Here is a tiny trained network, its code and every weight. The questions are about switching its units off for an input and a target symbol, where a switched-off unit gives its printed mean instead of its output.

import numpy as np


def w(rows, s, z=0):
    codes = np.array(rows[::2]) - 128.0
    scale = np.full(codes.shape[1], s)
    scale[-1] = z or s
    return codes * scale


def softmax(a):
    e = np.exp(a - a.max(-1, keepdims=True))
    return e / e.sum(-1, keepdims=True)


def log_softmax(a):
    a = a - a.max(-1, keepdims=True)
    return a - np.log(np.exp(a).sum(-1, keepdims=True))


def net(x, mask):
    ids = ['ελμξφω'.index(c) for c in x.split()]
    T = len(ids)
    res = E[ids] + P[:T]
    u = 0
    for l in range(3):
        r = res
        for j in range(2):
            rows = slice(3 * j, 3 * j + 3)
            q, k, v = (r @ M[l][rows].T for M in (Q, K, V))
            z = softmax(np.where(np.tri(T) > 0, q @ k.T / 3**0.5, -1e9)) @ v
            o = O[l][rows]
            res = res + np.where(mask[u + j], z, o[:, -1]) @ o[:, :-1]
        u += 2
    return log_softmax(res[-1] @ U[:, :-1].T + U[:, -1])


Q, K, V, O = {}, {}, {}, {}
E = w([
[186,92,177],'ε',
[221,113,162],'λ',
[252,87,156],'μ',
[197,121,47],'ξ',
[197,174,170],'φ',
[87,199,178],'ω',
],0.019)
P = w([
[3,86,90],'0',
[175,157,104],'1',
[165,193,89],'2',
[140,228,93],'3',
[145,226,79],'4',
[137,252,75],'5',
[122,244,79],'6',
[134,228,65],'7',
[145,206,69],'8',
[122,236,87],'9',
[130,214,88],'10',
[102,217,89],'11',
[130,236,72],'12',
],0.0051)
Q[0] = w([
[190,253,79],'0.h1',
[100,223,38],'0.h1',
[130,194,14],'0.h1',
[138,4,59],'0.h2',
[68,159,11],'0.h2',
[166,191,80],'0.h2',
],0.0081)
K[0] = w([
[114,50,94],'0.h1',
[207,2,248],'0.h1',
[160,36,173],'0.h1',
[169,193,83],'0.h2',
[86,108,156],'0.h2',
[80,39,150],'0.h2',
],0.0097)
V[0] = w([
[101,59,93],'0.h1',
[163,10,89],'0.h1',
[163,1,181],'0.h1',
[198,93,44],'0.h2',
[215,152,109],'0.h2',
[2,220,191],'0.h2',
],0.0092)
O[0] = w([
[94,10,152,58],'0.h1',
[124,82,131,112],'0.h1',
[85,131,137,156],'0.h1',
[195,138,123,169],'0.h2',
[182,192,135,237],'0.h2',
[220,66,153,2],'0.h2',
],0.012,0.0073)
Q[1] = w([
[92,177,72],'1.h1',
[80,7,185],'1.h1',
[69,203,28],'1.h1',
[210,118,143],'1.h2',
[91,55,95],'1.h2',
[217,121,118],'1.h2',
],0.011)
K[1] = w([
[90,40,98],'1.h1',
[110,155,11],'1.h1',
[175,37,119],'1.h1',
[89,126,119],'1.h2',
[177,185,115],'1.h2',
[157,74,135],'1.h2',
],0.012)
V[1] = w([
[191,114,115],'1.h1',
[191,133,184],'1.h1',
[21,191,43],'1.h1',
[77,37,86],'1.h2',
[176,12,186],'1.h2',
[55,38,184],'1.h2',
],0.011)
O[1] = w([
[130,51,114,94],'1.h1',
[1,144,95,185],'1.h1',
[194,163,116,95],'1.h1',
[137,181,64,1],'1.h2',
[58,162,110,18],'1.h2',
[114,239,108,95],'1.h2',
],0.0072,0.0061)
Q[2] = w([
[20,12,77],'2.h1',
[104,150,104],'2.h1',
[171,203,96],'2.h1',
[69,31,213],'2.h2',
[245,173,192],'2.h2',
[65,138,155],'2.h2',
],0.012)
K[2] = w([
[207,208,132],'2.h1',
[109,39,95],'2.h1',
[116,117,79],'2.h1',
[151,110,163],'2.h2',
[207,88,2],'2.h2',
[133,124,146],'2.h2',
],0.015)
V[2] = w([
[122,185,155],'2.h1',
[166,155,103],'2.h1',
[247,163,121],'2.h1',
[100,116,131],'2.h2',
[187,91,119],'2.h2',
[165,108,146],'2.h2',
],0.015)
O[2] = w([
[146,205,41,255],'2.h1',
[147,217,88,92],'2.h1',
[241,254,68,62],'2.h1',
[176,186,148,2],'2.h2',
[124,62,62,137],'2.h2',
[143,95,83,150],'2.h2',
],0.0057,0.006)
U = w([
[133,143,109,152],'ε',
[200,104,162,73],'λ',
[216,112,157,1],'μ',
[105,63,2,209],'ξ',
[210,62,189,122],'φ',
[165,103,212,145],'ω',
],0.009,0.0045)

Each question gives the input, a string of symbols that net reads in full, and the target symbol t.
The units are the heads (3 rows each of Q, K, V and O). Each row of codes is followed by its name. A weight is (code - 128) times the scale printed after its matrix; where a second scale follows, it is the last column's (O and U).
mask holds one flag per head, layer by layer. A switched-off head (its flag False) gives its mean, the last column of its rows in O, instead of its output. The means were averaged over made-up inputs and are rounded, as every weight is.
A unit's drop is (log p(t) with every unit on - log p(t) with that unit switched off) / (log p(t) with every unit on - log p(t) with every unit switched off).
The circuit of an input: a set's keep is (log p(t) with only the set's units on - log p(t) with every unit switched off) / (log p(t) with every unit on - log p(t) with every unit switched off). Starting from all 6 units, units are removed one at a time, each time the one whose removal leaves the highest keep (on an exact tie, the one counted first), for as long as the keep stays at least 0.8.
units of the circuit, in order: the units of the circuit, biggest drop first
most important unit: the unit with the biggest drop
heads that matter: for each layer, one digit per head in row order, 1 if its drop is at least 0.15 and else 0, layers parted by /
drop of u: that unit's drop, to one decimal
input ξ ε ε λ, target ξ: units of the circuit, in order => (2.h2 1.h1)
input ω φ λ ε ε ε, target ω: heads that matter => 11 / 11 / 11
input ω φ φ λ ξ ω μ ε μ, target ω: heads that matter => 11 / 11 / 11
input ω ε ε λ φ, target ω: most important unit => 0.h2
input ε λ λ μ φ ε φ μ, target ε: units of the circuit, in order => (1.h2 0.h1 0.h2)
input ω ω λ, target ω: heads that matter => 01 / 11 / 11
input ω ε μ μ φ ω ε φ φ φ μ φ, target ω: units of the circuit, in order => (0.h2 2.h1 1.h1)
input ξ λ λ ε ξ ε ε φ, target ξ: heads that matter => 11 / 11 / 01
input μ ε ε φ μ λ ω ε ε φ ε φ ε, target μ: units of the circuit, in order => (0.h2 0.h1 1.h1 2.h1)
input ξ ε ε ε ω ω ω φ ε ξ ε, target ξ: heads that matter => 01 / 11 / 01
input μ ε ε ξ ε φ ξ λ μ ε ε λ, target μ: heads that matter => 11 / 11 / 10
input μ λ ω, target μ: heads that matter => 01 / 11 / 10
input μ μ φ φ λ φ φ ε ε ω μ ε ε, target μ: units of the circuit, in order => (0.h2 1.h1 2.h1 0.h1)
input φ φ ω ξ μ λ ε ε μ ε, target φ: units of the circuit, in order => (1.h2)
input ξ φ ω λ, target ξ: units of the circuit, in order => (1.h1 2.h2)
input μ ξ φ ω ω φ φ ε λ ε λ, target μ: units of the circuit, in order => (0.h2 1.h1 2.h1 0.h1)
input μ μ ξ λ ε μ ξ φ μ φ φ, target μ: units of the circuit, in order => (0.h2 1.h1 2.h1 1.h2)
input μ ω φ φ ε ω φ ω φ μ, target μ: units of the circuit, in order => (0.h1 0.h2 1.h1 2.h1)
input φ ω ω ω φ ε ξ ε φ, target φ: heads that matter => 10 / 01 / 10
input φ μ λ μ ε ε ε λ, target φ: heads that matter => 11 / 01 / 00
input φ ε φ λ ω φ ε φ φ φ, target φ: units of the circuit, in order => (1.h2 0.h1)
input φ φ ω φ λ ω, target φ: heads that matter => 00 / 01 / 00
input ξ ε ε φ, target ξ: drop of 1.h1 => 0.8
input ε φ λ ε φ φ μ φ ε ε ε ε, target ε: drop of 1.h2 => 1.5
input φ φ φ ε ω λ ε μ, target φ: drop of 2.h1 => 0.2
input ε ξ ε ε ε ε μ ξ ω ω λ μ, target ε: drop of 1.h1 => 0.0
